Here is a tiny trained network, its code and every weight. The questions are about switching its units off for an input and a target symbol, where a switched-off unit gives its printed mean instead of its output.

import numpy as np


def w(rows, s, z=0):
    codes = np.array(rows[::2]) - 128.0
    scale = np.full(codes.shape[1], s)
    scale[-1] = z or s
    return codes * scale


def norm(h):
    return h / np.sqrt((h * h).mean(-1, keepdims=True) + 1e-5)


def f(y):
    return np.maximum(y, 0)


def softmax(a):
    e = np.exp(a - a.max(-1, keepdims=True))
    return e / e.sum(-1, keepdims=True)


def log_softmax(a):
    a = a - a.max(-1, keepdims=True)
    return a - np.log(np.exp(a).sum(-1, keepdims=True))


def net(x, mask):
    ids = ['ΞΠΨβεηφ'.index(c) for c in x.split()]
    T = len(ids)
    res = E[ids] + P[:T]
    q, k, v = (norm(res) @ M[0].T for M in (Q, K, V))
    z = softmax(np.where(np.tri(T) > 0, q @ k.T / 3**0.5, -1e9)) @ v
    res = res + np.where(mask[0], z, O[0][:, -1]) @ O[0][:, :-1]
    y = f(norm(res) @ A[0][:, :-1].T + A[0][:, -1])
    res = res + np.where(mask[1:9], y, B[0][:, -1]) @ B[0][:, :-1]
    return log_softmax(norm(res)[-1] @ U[:, :-1].T + U[:, -1])


Q, K, V, O, A, B = {}, {}, {}, {}, {}, {}
E = w([
[82,7,93,188,161,130],'Ξ',
[168,73,134,178,192,154],'Π',
[153,100,125,212,198,145],'Ψ',
[170,94,118,231,92,158],'β',
[125,1,93,93,110,169],'ε',
[48,85,17,113,72,127],'η',
[82,187,38,178,170,119],'φ',
],0.0082)
P = w([
[148,176,164,59,138,56],'0',
[191,105,141,130,111,1],'1',
[232,102,55,136,152,107],'2',
[123,127,168,171,111,118],'3',
[139,129,149,141,83,69],'4',
[183,114,70,152,132,182],'5',
[94,156,198,164,111,172],'6',
[124,130,157,152,84,103],'7',
[130,158,78,136,122,228],'8',
[74,116,227,166,130,214],'9',
],0.0096)
Q[0] = w([
[149,75,8,196,174,190],'head 1',
[70,120,169,167,104,26],'head 1',
[155,215,77,88,150,126],'head 1',
],0.011)
K[0] = w([
[44,179,199,155,125,226],'head 1',
[144,160,41,157,109,164],'head 1',
[136,143,168,148,110,8],'head 1',
],0.012)
V[0] = w([
[6,151,89,174,236,57],'head 1',
[142,104,198,149,221,138],'head 1',
[155,254,138,211,160,115],'head 1',
],0.0095)
O[0] = w([
[5,50,153,111,139,113,253],'head 1',
[176,63,158,108,203,149,166],'head 1',
[100,142,190,178,115,38,108],'head 1',
],0.014,0.0039)
A[0] = w([
[139,130,165,195,105,167,182],'neuron 1',
[205,159,156,147,123,47,3],'neuron 2',
[205,160,71,10,150,164,86],'neuron 3',
[97,157,84,91,77,147,67],'neuron 4',
[104,139,86,148,88,121,169],'neuron 5',
[171,101,211,93,189,110,17],'neuron 6',
[148,93,99,122,123,113,196],'neuron 7',
[149,158,147,117,96,166,115],'neuron 8',
],0.013,0.0039)
B[0] = w([
[95,83,75,209,198,113,255],'neuron 1',
[137,89,46,178,130,151,217],'neuron 2',
[134,66,240,155,55,102,211],'neuron 3',
[119,202,114,153,169,210,186],'neuron 4',
[78,178,215,144,108,167,212],'neuron 5',
[142,247,164,87,136,159,185],'neuron 6',
[152,247,122,140,116,130,239],'neuron 7',
[110,103,180,121,135,177,162],'neuron 8',
],0.011,0.0047)
U = w([
[44,6,64,47,185,213,157],'Ξ',
[151,201,172,66,213,154,143],'Π',
[102,142,220,122,220,113,3],'Ψ',
[140,123,25,233,132,106,170],'β',
[180,73,189,103,24,164,198],'ε',
[11,234,98,123,55,237,84],'η',
[3,77,178,152,41,32,161],'φ',
],0.0057,0.0029)

Each question gives the input, a string of symbols that net reads in full, and the target symbol t.
The units are the heads (3 rows each of Q, K, V and O) and the neurons (one row each of A and B). Each row of codes is followed by its name. A weight is (code - 128) times the scale printed after its matrix; where a second scale follows, it is the last column's (O, A, B and U).
mask holds one flag per unit, heads first, then neurons. A switched-off unit (its flag False) gives its mean, the last column of its rows in O or B, instead of its output. The means were averaged over made-up inputs and are rounded, as every weight is.
A unit's drop is (log p(t) with every unit on - log p(t) with that unit switched off) / (log p(t) with every unit on - log p(t) with every unit switched off).
The circuit of an input: a set's keep is (log p(t) with only the set's units on - log p(t) with every unit switched off) / (log p(t) with every unit on - log p(t) with every unit switched off). Starting from all 9 units, units are removed one at a time, each time the one whose removal leaves the highest keep (on an exact tie, the one counted first), for as long as the keep stays at least 0.8.
circuit, biggest first: the units of the circuit, biggest drop first
unit that matters most: the unit with the biggest drop
k most important neurons: the k neurons with the biggest drops, biggest first
drop of u: that unit's drop, to one decimal
input Ξ β ε Ξ β Ξ β Ψ, target β: unit that matters most -> head 1
input Ψ Ξ Π Ξ Ξ Ξ β Ξ, target β: circuit, biggest first -> (head 1; neuron 5)
input β η ε, target β: circuit, biggest first -> (head 1; neuron 2)
input Ξ Ξ β ε β Ψ, target ε: circuit, biggest first -> (head 1; neuron 3)
input Ξ Ξ Ξ Ξ φ Ξ Π, target Π: circuit, biggest first -> (head 1; neuron 6)
input β φ β φ ε Ξ η ε, target η: circuit, biggest first -> (head 1; neuron 4)
input Ξ Ξ β β ε, target ε: 2 most important neurons -> (neuron 3; neuron 8)
input η Ξ Ξ Ξ β Ξ η β, target η: 2 most important neurons -> (neuron 5; neuron 4)
input Π β φ, target Π: 2 most important neurons -> (neuron 6; neuron 1)
input Π ε ε, target Π: 2 most important neurons -> (neuron 6; neuron 7)
input η β Ξ β Π Ξ, target β: drop of head 1 -> 0.7
input Ξ Ξ Ξ Ξ ε β, target Ξ: drop of head 1 -> 1.1
input Ξ η Ξ β Ξ ε, target β: drop of neuron 8 -> 0.0
input φ φ η Π, target Π: drop of head 1 -> 0.6
